Below is a small trained network, with its code and all its weights. Each question gives an input and a class and asks what happens when units are switched off, that is, made to give their printed mean instead of their output.

import numpy as np


def w(rows, s, z=0):
    codes = np.array(rows[::2]) - 128.0
    scale = np.full(codes.shape[1], s)
    scale[-1] = z or s
    return codes * scale


def f(y):
    return np.maximum(y, 0)


def log_softmax(a):
    a = a - a.max(-1, keepdims=True)
    return a - np.log(np.exp(a).sum(-1, keepdims=True))


def net(x, mask):
    res = np.array(x, float).reshape(1, 5) / 4 @ E
    y = f(res @ A[0][:, :-1].T + A[0][:, -1])
    res = res + np.where(mask, y, B[0][:, -1]) @ B[0][:, :-1]
    return log_softmax(res[-1] @ U[:, :-1].T + U[:, -1])


A, B = {}, {}
E = w([
[128,128,129],'x0',
[108,238,150],'x1',
[245,161,88],'x2',
[76,181,21],'x3',
[129,128,127],'x4',
],0.011)
A[0] = w([
[121,126,68,196],'neuron 1',
[158,144,114,195],'neuron 2',
[199,161,96,166],'neuron 3',
[115,80,94,64],'neuron 4',
[98,96,148,53],'neuron 5',
[57,154,138,120],'neuron 6',
[173,146,102,87],'neuron 7',
[77,136,138,164],'neuron 8',
[125,120,62,2],'neuron 9',
[110,98,47,115],'neuron 10',
[146,131,249,35],'neuron 11',
[86,93,153,70],'neuron 12',
[79,144,129,102],'neuron 13',
[71,103,153,166],'neuron 14',
[138,126,186,228],'neuron 15',
[124,177,101,73],'neuron 16',
[112,132,123,138],'neuron 17',
[78,140,111,94],'neuron 18',
[100,131,120,119],'neuron 19',
[62,92,150,179],'neuron 20',
[94,150,143,112],'neuron 21',
[176,151,102,1],'neuron 22',
[156,165,125,117],'neuron 23',
[135,206,179,136],'neuron 24',
[156,101,135,94],'neuron 25',
[161,100,124,132],'neuron 26',
[214,109,137,138],'neuron 27',
[173,149,105,19],'neuron 28',
[86,139,128,145],'neuron 29',
[120,124,57,24],'neuron 30',
[161,164,167,17],'neuron 31',
],0.021,0.0072)
B[0] = w([
[136,204,69,220],'neuron 1',
[157,69,120,199],'neuron 2',
[79,43,182,252],'neuron 3',
[59,203,105,173],'neuron 4',
[97,61,169,167],'neuron 5',
[246,131,111,222],'neuron 6',
[47,162,162,189],'neuron 7',
[184,112,66,206],'neuron 8',
[85,49,204,168],'neuron 9',
[7,149,175,213],'neuron 10',
[37,236,81,253],'neuron 11',
[72,64,180,187],'neuron 12',
[207,125,126,186],'neuron 13',
[20,151,126,225],'neuron 14',
[113,35,166,236],'neuron 15',
[178,157,99,189],'neuron 16',
[149,130,116,153],'neuron 17',
[192,141,94,188],'neuron 18',
[154,128,97,162],'neuron 19',
[40,201,179,243],'neuron 20',
[173,97,89,176],'neuron 21',
[103,241,88,172],'neuron 22',
[73,97,127,181],'neuron 23',
[4,199,148,234],'neuron 24',
[154,79,127,174],'neuron 25',
[186,95,131,188],'neuron 26',
[251,92,102,252],'neuron 27',
[104,238,90,171],'neuron 28',
[188,131,101,188],'neuron 29',
[41,73,191,181],'neuron 30',
[153,27,166,166],'neuron 31',
],0.023,0.012)
U = w([
[3,42,206,115],'0',
[9,230,98,253],'1',
[252,54,62,35],'2',
],0.0075,0.0012)

Each question gives the input, the list of numbers given to net, and the class t.
The units are the neurons (one row each of A and B). Each row of codes is followed by its name. A weight is (code - 128) times the scale printed after its matrix; where a second scale follows, it is the last column's (A, B and U).
mask holds one flag per neuron, in row order. A switched-off neuron (its flag False) gives its mean, the last column of its row in B, instead of its output. The means were averaged over made-up inputs and are rounded, as every weight is.
A unit's drop is (log p(t) with every unit on - log p(t) with that unit switched off) / (log p(t) with every unit on - log p(t) with every unit switched off).
The circuit of an input: a set's keep is (log p(t) with only the set's units on - log p(t) with every unit switched off) / (log p(t) with every unit on - log p(t) with every unit switched off). Starting from the 12 units with the biggest drops (on a tie, the unit counted first), units are removed one at a time, each time the one whose removal leaves the highest keep (on an exact tie, the one counted first), for as long as the keep stays at least 0.8.
units of the circuit, in order: the units of the circuit, biggest drop first
most important unit: the unit with the biggest drop
top k neurons: the k neurons with the biggest drops, biggest first
drop of u: that unit's drop, to one decimal
input [-3,-5,7,0,-4], class 2: units of the circuit, in order -> neuron 27
input [3,-2,7,8,4], class 0: top 3 neurons -> neuron 3; neuron 9; neuron 30
input [-1,-6,8,6,2], class 0: top 3 neurons -> neuron 3; neuron 9; neuron 30
input [7,1,-3,-8,8], class 1: top 2 neurons -> neuron 11; neuron 3
input [3,-2,-7,2,8], class 1: top 2 neurons -> neuron 20; neuron 3
input [-3,4,6,0,-5], class 0: top 4 neurons -> neuron 3; neuron 11; neuron 31; neuron 2
input [-7,2,-5,-7,4], class 1: top 2 neurons -> neuron 11; neuron 3
input [0,2,-6,-5,5], class 1: top 2 neurons -> neuron 11; neuron 3
input [2,4,1,0,-2], class 0: top 2 neurons -> neuron 11; neuron 1
input [-2,4,-2,-7,-7], class 1: top 2 neurons -> neuron 11; neuron 3
input [0,1,-7,-7,0], class 1: top 2 neurons -> neuron 11; neuron 3
input [-7,0,5,5,-5], class 0: top 2 neurons -> neuron 3; neuron 11
input [0,-3,4,1,-1], class 0: top 4 neurons -> neuron 6; neuron 3; neuron 8; neuron 18
input [-7,-8,1,8,-5], class 0: top 2 neurons -> neuron 9; neuron 30
input [2,2,-8,4,6], class 2: most important unit -> neuron 6
input [4,4,0,6,7], class 2: top 2 neurons -> neuron 11; neuron 20
input [-6,-4,7,-1,6], class 2: drop of neuron 27 -> 0.5
input [4,5,1,0,1], class 0: drop of neuron 1 -> 0.3
input [1,5,-5,-8,-3], class 1: drop of neuron 11 -> 7.0
input [-6,-7,8,-2,0], class 2: drop of neuron 27 -> 0.7
input [8,-7,7,-8,0], class 2: most important unit -> neuron 27
